Below is a small trained network, with its code and all its weights. Each question gives an input and a target symbol and asks what happens when units are switched off, that is, made to give their printed mean instead of their output.

import numpy as np


def w(rows, s, z=0):
    codes = np.array(rows[::2]) - 128.0
    scale = np.full(codes.shape[1], s)
    scale[-1] = z or s
    return codes * scale


def f(y):
    return np.maximum(y, 0)


def softmax(a):
    e = np.exp(a - a.max(-1, keepdims=True))
    return e / e.sum(-1, keepdims=True)


def log_softmax(a):
    a = a - a.max(-1, keepdims=True)
    return a - np.log(np.exp(a).sum(-1, keepdims=True))


def net(x, mask):
    ids = ['ΓΔΣΦΨαεζημπτ'.index(c) for c in x.split()]
    T = len(ids)
    res = E[ids] + P[:T]
    u = 0
    for l in range(3):
        q, k, v = (res @ M[l].T for M in (Q, K, V))
        z = softmax(np.where(np.tri(T) > 0, q @ k.T / 3**0.5, -1e9)) @ v
        res = res + np.where(mask[u], z, O[l][:, -1]) @ O[l][:, :-1]
        u += 1
        y = f(res @ A[l][:, :-1].T + A[l][:, -1])
        res = res + np.where(mask[u : u + 4], y, B[l][:, -1]) @ B[l][:, :-1]
        u += 4
    return log_softmax(res[-1] @ U[:, :-1].T + U[:, -1])


Q, K, V, O, A, B = {}, {}, {}, {}, {}, {}
E = w([
[136,125,164,131],'Γ',
[182,40,122,201],'Δ',
[135,219,174,149],'Σ',
[140,124,213,164],'Φ',
[136,157,123,126],'Ψ',
[136,184,74,78],'α',
[136,125,86,76],'ε',
[137,145,169,151],'ζ',
[139,220,88,117],'η',
[134,154,165,144],'μ',
[136,138,128,125],'π',
[131,254,145,100],'τ',
],0.0077)
P = w([
[2,29,113,142],'0',
[215,181,208,23],'1',
[74,236,104,240],'2',
[216,174,228,42],'3',
[85,224,89,232],'4',
[211,169,231,42],'5',
[52,139,36,42],'6',
],0.0081)
Q[0] = w([
[175,254,98,81],'L0H0',
[230,131,95,132],'L0H0',
[83,228,171,101],'L0H0',
],0.0096)
K[0] = w([
[164,254,124,20],'L0H0',
[219,141,120,122],'L0H0',
[96,218,129,53],'L0H0',
],0.0085)
V[0] = w([
[3,67,104,28],'L0H0',
[245,4,60,61],'L0H0',
[245,23,150,190],'L0H0',
],0.0038)
O[0] = w([
[43,60,92,89,29],'L0H0',
[166,3,155,128,8],'L0H0',
[192,34,187,235,71],'L0H0',
],0.007,0.0016)
A[0] = w([
[85,91,141,83,2],'L0N0',
[176,171,130,1,83],'L0N1',
[144,207,192,93,175],'L0N2',
[95,91,21,82,141],'L0N3',
],0.0091,0.0036)
B[0] = w([
[217,1,161,153,132],'L0N0',
[164,102,186,247,206],'L0N1',
[175,1,116,111,253],'L0N2',
[144,89,16,24,162],'L0N3',
],0.0072,0.0078)
Q[1] = w([
[145,62,88,159],'L1H0',
[7,179,63,147],'L1H0',
[85,88,91,167],'L1H0',
],0.013)
K[1] = w([
[125,160,79,240],'L1H0',
[255,170,244,113],'L1H0',
[170,184,139,192],'L1H0',
],0.0099)
V[1] = w([
[104,253,170,239],'L1H0',
[161,197,134,117],'L1H0',
[131,205,20,49],'L1H0',
],0.0065)
O[1] = w([
[204,96,2,110,2],'L1H0',
[112,72,49,125,64],'L1H0',
[123,11,90,218,58],'L1H0',
],0.0071,0.0067)
A[1] = w([
[245,109,138,112,187],'L1N0',
[174,135,84,170,4],'L1N1',
[131,108,153,248,172],'L1N2',
[108,157,151,222,219],'L1N3',
],0.011,0.0042)
B[1] = w([
[233,49,196,220,252],'L1N0',
[254,34,83,63,131],'L1N1',
[93,85,75,46,246],'L1N2',
[82,110,102,30,255],'L1N3',
],0.0091,0.0076)
Q[2] = w([
[62,135,135,29],'L2H0',
[175,147,85,108],'L2H0',
[161,132,126,2],'L2H0',
],0.0093)
K[2] = w([
[7,113,145,156],'L2H0',
[137,166,19,77],'L2H0',
[27,95,60,254],'L2H0',
],0.0068)
V[2] = w([
[36,215,156,54],'L2H0',
[73,126,105,2],'L2H0',
[74,121,9,68],'L2H0',
],0.0066)
O[2] = w([
[140,143,170,2,147],'L2H0',
[118,75,93,41,242],'L2H0',
[180,109,33,61,2],'L2H0',
],0.0082,0.0042)
A[2] = w([
[142,229,205,251,105],'L2N0',
[35,158,1,101,1],'L2N1',
[17,244,153,49,212],'L2N2',
[132,22,84,131,31],'L2N3',
],0.0072,0.0051)
B[2] = w([
[114,213,84,96,253],'L2N0',
[62,102,251,137,164],'L2N1',
[99,64,88,150,241],'L2N2',
[163,154,46,78,169],'L2N3',
],0.011,0.014)
U = w([
[1,143,118,93,167],'Γ',
[123,189,62,43,151],'Δ',
[195,161,43,85,155],'Σ',
[151,49,122,199,192],'Φ',
[107,102,157,175,201],'Ψ',
[107,194,82,100,53],'α',
[176,117,146,100,81],'ε',
[118,175,206,68,2],'ζ',
[124,66,219,158,75],'η',
[122,125,146,153,194],'μ',
[172,114,164,94,70],'π',
[115,124,66,182,206],'τ',
],0.0088,0.0057)

Each question gives the input, a string of symbols that net reads in full, and the target symbol t.
The units are the heads (3 rows each of Q, K, V and O) and the neurons (one row each of A and B). Each row of codes is followed by its name. A weight is (code - 128) times the scale printed after its matrix; where a second scale follows, it is the last column's (O, A, B and U).
mask holds one flag per unit, layer by layer, with each layer's heads first. A switched-off unit (its flag False) gives its mean, the last column of its rows in O or B, instead of its output. The means were averaged over made-up inputs and are rounded, as every weight is.
A unit's drop is (log p(t) with every unit on - log p(t) with that unit switched off) / (log p(t) with every unit on - log p(t) with every unit switched off).
The circuit of an input: a set's keep is (log p(t) with only the set's units on - log p(t) with every unit switched off) / (log p(t) with every unit on - log p(t) with every unit switched off). Starting from the 12 units with the biggest drops (on a tie, the unit counted first), units are removed one at a time, each time the one whose removal leaves the highest keep (on an exact tie, the one counted first), for as long as the keep stays at least 0.8.
units of the circuit, in order: the units of the circuit, biggest drop first
most important unit: the unit with the biggest drop
top k neurons: the k neurons with the biggest drops, biggest first
top k neurons in layer l: the k neurons of layer l with the biggest drops, biggest first
input Δ μ Φ Δ, target ζ: top neuron in layer 0 : [L0N2]
input Γ Δ η τ μ Δ, target η: units of the circuit, in order : [L0H0; L1H0; L2N0]
input Γ Σ Δ, target Γ: top 3 neurons : [L0N2; L0N1; L1N0]
input τ τ Σ Φ Δ Δ Δ, target Σ: units of the circuit, in order : [L1H0; L2N3]
input η τ ζ α π μ, target Σ: top 4 neurons : [L1N2; L1N3; L0N1; L0N3]
input Δ Δ Δ Σ Δ Φ, target ζ: units of the circuit, in order : [L1H0; L0H0]
input Δ τ τ Φ ζ π, target ζ: top 2 neurons in layer 1 : [L1N0; L1N2]
input ε τ Δ Δ Δ Σ, target Γ: top 3 neurons : [L0N3; L1N2; L0N0]
input η Δ Φ Ψ Φ ε, target Σ: top 2 neurons in layer 1 : [L1N2; L1N3]
input τ Δ Δ Φ, target Φ: top 3 neurons : [L0N2; L1N2; L0N3]
input Δ Σ η Δ Φ ζ, target ζ: top 2 neurons : [L0N2; L2N0]
input η π Δ τ, target Σ: top 3 neurons : [L1N2; L1N3; L2N3]
input Δ Δ Ψ Δ, target ζ: top 2 neurons : [L2N0; L1N0]
input Δ η τ Σ Σ Ψ, target ζ: top 2 neurons in layer 0 : [L0N2; L0N3]
input Γ Δ π Γ, target η: top 3 neurons : [L0N3; L0N1; L1N2]
input τ Γ η ζ, target Φ: units of the circuit, in order : [L1H0; L0N2; L1N0]
input Φ τ Δ ζ τ Σ, target α: top 2 neurons : [L2N0; L0N2]
input τ τ Γ Σ τ Δ, target Φ: top 4 neurons : [L1N2; L0N3; L0N2; L1N0]
input Σ ε Σ τ, target τ: top 4 neurons : [L0N2; L2N0; L1N0; L0N1]
input Δ Ψ ζ Γ, target ζ: most important unit : L1H0
input Σ Σ ε ζ Φ Φ, target τ: top 2 neurons : [L0N2; L2N0]
input Δ Σ Φ Δ Δ Ψ, target ζ: top 3 neurons : [L0N2; L2N0; L1N0]
input τ Δ Γ Δ, target Φ: top 2 neurons : [L0N3; L1N2]
input α Γ ζ Γ, target Δ: top 3 neurons in layer 0 : [L0N3; L0N2; L0N1]
input α Δ ζ Δ Δ, target Σ: top neuron : [L1N1]
input τ Δ ζ Σ Γ μ, target Φ: top 3 neurons in layer 0 : [L0N2; L0N3; L0N1]
input ε Δ Φ Γ τ Δ, target Γ: most important unit : L0N3
input Δ Φ Ψ τ, target ζ: top 2 neurons in layer 1 : [L1N0; L1N3]
input Γ ζ τ τ Δ Φ, target η: top 3 neurons in layer 1 : [L1N2; L1N3; L1N0]
